Here is a tiny trained network, its code and every weight. The questions are about switching its units off for an input and a class, where a switched-off unit gives its printed mean instead of its output.

import numpy as np


def w(rows, s, z=0):
    codes = np.array(rows[::2]) - 128.0
    scale = np.full(codes.shape[1], s)
    scale[-1] = z or s
    return codes * scale


def norm(h):
    return h / np.sqrt((h * h).mean(-1, keepdims=True) + 1e-5)


def f(y):
    return np.maximum(y, 0)


def log_softmax(a):
    a = a - a.max(-1, keepdims=True)
    return a - np.log(np.exp(a).sum(-1, keepdims=True))


def net(x, mask):
    res = np.array(x, float).reshape(1, 5) / 4 @ E
    u = 0
    for l in range(4):
        y = f(norm(res) @ A[l][:, :-1].T + A[l][:, -1])
        res = res + np.where(mask[u : u + 10], y, B[l][:, -1]) @ B[l][:, :-1]
        u += 10
    return log_softmax(norm(res)[-1] @ U[:, :-1].T + U[:, -1])


A, B = {}, {}
E = w([
[76,4,15,31,108,92,117,70,60,115,198],'x0',
[215,114,248,6,95,109,107,113,84,21,76],'x1',
[167,40,130,175,141,214,211,65,166,82,111],'x2',
[134,133,120,123,125,136,131,130,125,129,133],'x3',
[231,69,172,212,129,107,148,127,16,197,199],'x4',
],0.0015)
A[0] = w([
[135,168,193,69,119,51,78,129,89,125,129,144],'0.n1',
[168,111,207,85,124,142,99,81,106,72,131,13],'0.n2',
[120,31,30,58,136,63,54,150,78,101,209,36],'0.n3',
[161,56,128,160,77,218,212,105,182,89,124,39],'0.n4',
[225,215,195,229,172,156,116,253,188,91,57,33],'0.n5',
[74,164,97,227,174,129,121,88,128,223,182,48],'0.n6',
[207,75,197,165,143,89,164,131,22,219,164,50],'0.n7',
[204,100,177,189,152,78,156,171,2,218,155,18],'0.n8',
[121,191,150,89,76,30,57,224,114,205,186,5],'0.n9',
[98,242,96,61,72,14,39,238,98,200,163,46],'0.n10',
],0.002,0.0031)
B[0] = w([
[157,141,109,109,136,94,105,165,81,92,95,255],'0.n1',
[159,81,67,89,124,104,120,178,88,120,134,152],'0.n2',
[45,151,170,99,103,94,198,60,108,223,133,215],'0.n3',
[133,133,115,179,228,144,114,83,71,61,61,165],'0.n4',
[45,98,155,74,101,86,174,40,90,202,165,238],'0.n5',
[195,76,92,137,129,79,110,204,116,127,122,200],'0.n6',
[173,145,125,154,29,167,61,104,164,87,195,220],'0.n7',
[200,148,123,198,28,185,32,95,180,97,230,206],'0.n8',
[87,225,86,168,253,77,47,109,15,75,38,182],'0.n9',
[96,201,86,187,239,122,72,93,63,106,69,245],'0.n10',
],0.0031,0.0018)
A[1] = w([
[166,49,116,158,124,214,167,107,174,66,128,41],'1.n1',
[188,118,212,39,112,96,108,151,72,70,105,60],'1.n2',
[69,130,59,180,166,148,117,203,178,194,172,19],'1.n3',
[63,158,108,71,125,105,116,155,178,115,100,49],'1.n4',
[102,115,80,159,129,132,149,167,163,194,147,59],'1.n5',
[113,114,92,164,144,144,112,213,166,164,186,5],'1.n6',
[164,58,168,189,185,195,227,89,170,103,105,36],'1.n7',
[169,254,244,204,143,146,136,227,184,191,88,91],'1.n8',
[36,193,85,49,170,117,109,145,220,67,34,69],'1.n9',
[57,146,92,65,154,145,111,151,240,122,88,22],'1.n10',
],0.0027,0.0025)
B[1] = w([
[94,237,99,145,174,102,42,121,56,132,109,172],'1.n1',
[178,124,127,140,144,108,176,223,205,153,69,222],'1.n2',
[243,111,118,116,110,58,175,220,168,105,44,185],'1.n3',
[177,115,164,201,123,135,118,115,107,138,174,170],'1.n4',
[180,125,151,126,133,84,149,171,145,104,75,166],'1.n5',
[195,101,126,91,99,109,162,170,141,111,72,145],'1.n6',
[89,201,50,121,234,134,51,95,16,68,46,183],'1.n7',
[16,64,131,47,100,64,215,37,80,229,179,231],'1.n8',
[187,155,164,221,50,180,95,98,140,116,251,252],'1.n9',
[210,130,194,222,50,197,93,108,117,123,221,178],'1.n10',
],0.0027,0.0025)
A[2] = w([
[161,64,115,51,161,162,117,253,148,181,168,3],'2.n1',
[174,104,182,71,131,115,144,221,138,108,67,93],'2.n2',
[56,87,139,58,104,109,192,68,121,178,153,123],'2.n3',
[112,115,126,116,157,170,122,140,146,108,128,73],'2.n4',
[127,104,58,182,164,101,172,215,197,188,113,100],'2.n5',
[111,85,105,134,150,201,121,71,125,78,125,110],'2.n6',
[90,162,143,108,103,167,110,130,206,97,127,104],'2.n7',
[171,122,177,70,123,142,150,190,133,115,86,87],'2.n8',
[114,147,136,124,80,187,89,108,187,75,180,100],'2.n9',
[136,93,124,167,223,176,144,100,101,91,81,95],'2.n10',
],0.0039,0.0061)
B[2] = w([
[249,222,74,129,68,113,42,119,135,61,147,129],'2.n1',
[135,76,2,107,133,122,178,190,210,101,105,206],'2.n2',
[68,96,228,97,127,106,252,45,147,217,108,252],'2.n3',
[170,117,120,128,109,110,136,113,95,165,137,128],'2.n4',
[194,72,82,25,79,120,183,181,193,29,49,227],'2.n5',
[97,235,115,125,161,102,82,149,93,140,102,203],'2.n6',
[169,97,148,158,102,156,91,97,110,172,165,161],'2.n7',
[157,82,69,121,112,105,163,146,128,95,119,179],'2.n8',
[186,114,124,178,68,135,86,105,106,139,169,206],'2.n9',
[94,198,71,103,176,135,75,117,80,105,78,200],'2.n10',
],0.0036,0.002)
A[3] = w([
[173,74,149,85,140,138,166,199,160,72,97,93],'3.n1',
[68,209,124,142,225,90,21,183,82,128,102,95],'3.n2',
[43,139,199,90,107,134,190,71,150,171,133,129],'3.n3',
[183,101,169,193,108,171,90,150,118,158,230,87],'3.n4',
[123,124,121,167,238,204,115,111,104,85,82,94],'3.n5',
[152,85,90,116,125,123,159,219,191,101,98,97],'3.n6',
[117,88,206,188,254,118,126,218,154,86,120,1],'3.n7',
[56,135,140,109,209,126,149,122,113,152,108,109],'3.n8',
[177,82,141,67,125,126,154,189,167,83,84,91],'3.n9',
[176,119,140,175,59,180,74,131,161,126,238,110],'3.n10',
],0.004,0.0054)
B[3] = w([
[126,108,58,148,105,94,159,188,186,152,121,186],'3.n1',
[86,174,34,47,240,225,106,41,45,31,28,252],'3.n2',
[64,80,203,115,173,108,178,126,148,200,131,223],'3.n3',
[107,133,143,182,99,243,49,111,206,82,195,197],'3.n4',
[79,177,129,64,166,93,83,159,95,132,104,176],'3.n5',
[190,80,104,112,78,83,169,201,174,98,116,200],'3.n6',
[150,255,137,75,166,155,88,108,92,86,62,128],'3.n7',
[141,122,188,169,108,144,138,140,134,137,160,174],'3.n8',
[134,114,40,152,110,89,143,192,188,136,133,193],'3.n9',
[177,123,188,214,77,215,39,131,180,93,214,221],'3.n10',
],0.0044,0.0036)
U = w([
[94,212,51,79,244,166,60,65,11,45,37,185],'0',
[193,109,177,221,29,215,22,110,185,100,255,194],'1',
[207,73,49,83,74,45,203,249,212,93,63,2],'2',
[24,90,238,79,150,87,220,48,122,245,139,11],'3',
],0.0071,0.00069)

Each question gives the input, the list of numbers given to net, and the class t.
The units are the neurons (one row each of A and B). Each row of codes is followed by its name. A weight is (code - 128) times the scale printed after its matrix; where a second scale follows, it is the last column's (A, B and U).
mask holds one flag per neuron, layer by layer. A switched-off neuron (its flag False) gives its mean, the last column of its row in B, instead of its output. The means were averaged over made-up inputs and are rounded, as every weight is.
A unit's drop is (log p(t) with every unit on - log p(t) with that unit switched off) / (log p(t) with every unit on - log p(t) with every unit switched off).
The circuit of an input: a set's keep is (log p(t) with only the set's units on - log p(t) with every unit switched off) / (log p(t) with every unit on - log p(t) with every unit switched off). Starting from the 12 units with the biggest drops (on a tie, the unit counted first), units are removed one at a time, each time the one whose removal leaves the highest keep (on an exact tie, the one counted first), for as long as the keep stays at least 0.8.
units of the circuit, in order: the units of the circuit, biggest drop first
k most important neurons: the k neurons with the biggest drops, biggest first
k most important neurons of layer l: the k neurons of layer l with the biggest drops, biggest first
drop when u is switched off: that unit's drop, to one decimal
input [8,7,-7,0,3], class 3: units of the circuit, in order	0.n3, 2.n3
input [8,6,-7,-8,-1], class 3: 2 most important neurons	0.n3, 2.n3
input [-7,-8,2,0,-5], class 2: units of the circuit, in order	2.n5
input [-8,6,-7,4,-5], class 3: units of the circuit, in order	1.n8, 3.n3
input [6,-1,-5,3,5], class 3: 2 most important neurons	0.n3, 1.n9
input [-8,2,-2,5,-7], class 3: 2 most important neurons	1.n8, 0.n5
input [-6,-8,-6,-5,-3], class 2: 2 most important neurons	2.n5, 1.n3
input [-3,-7,7,-4,-3], class 0: 2 most important neurons	1.n7, 0.n4
input [1,-4,-6,4,6], class 0: 2 most important neurons	0.n9, 0.n10
input [7,-6,8,7,7], class 0: 3 most important neurons	1.n9, 1.n8, 0.n5
input [3,8,1,-6,7], class 2: 3 most important neurons	1.n2, 1.n9, 2.n2
input [-2,7,4,-5,6], class 2: 3 most important neurons	1.n2, 1.n9, 2.n2
input [1,-7,-3,-2,6], class 2: units of the circuit, in order	2.n5, 1.n3
input [-4,-6,4,-8,-6], class 1: 3 most important neurons of layer 1	1.n9, 1.n10, 1.n2
input [0,3,2,3,-3], class 1: units of the circuit, in order	1.n9
input [6,7,5,6,5], class 2: 2 most important neurons	1.n2, 1.n8
input [6,-1,5,5,0], class 3: 3 most important neurons	0.n3, 2.n3, 0.n10
input [6,-1,1,-3,-6], class 1: 4 most important neurons	1.n9, 0.n5, 1.n10, 1.n8
input [-8,-8,-5,6,-4], class 2: 3 most important neurons	1.n3, 2.n5, 0.n6
input [8,5,-5,-5,0], class 3: most important neuron of layer 0	0.n3
input [0,5,-7,6,-8], class 1: 3 most important neurons of layer 1	1.n9, 1.n10, 1.n7
input [-5,-6,6,-5,5], class 0: 2 most important neurons of layer 1	1.n7, 1.n2
input [-1,4,-5,4,-8], class 1: drop when 1.n9 is switched off	0.1
input [5,-4,1,0,-5], class 1: drop when 1.n10 is switched off	1.0
input [6,-7,2,4,-1], class 2: drop when 2.n5 is switched off	0.3
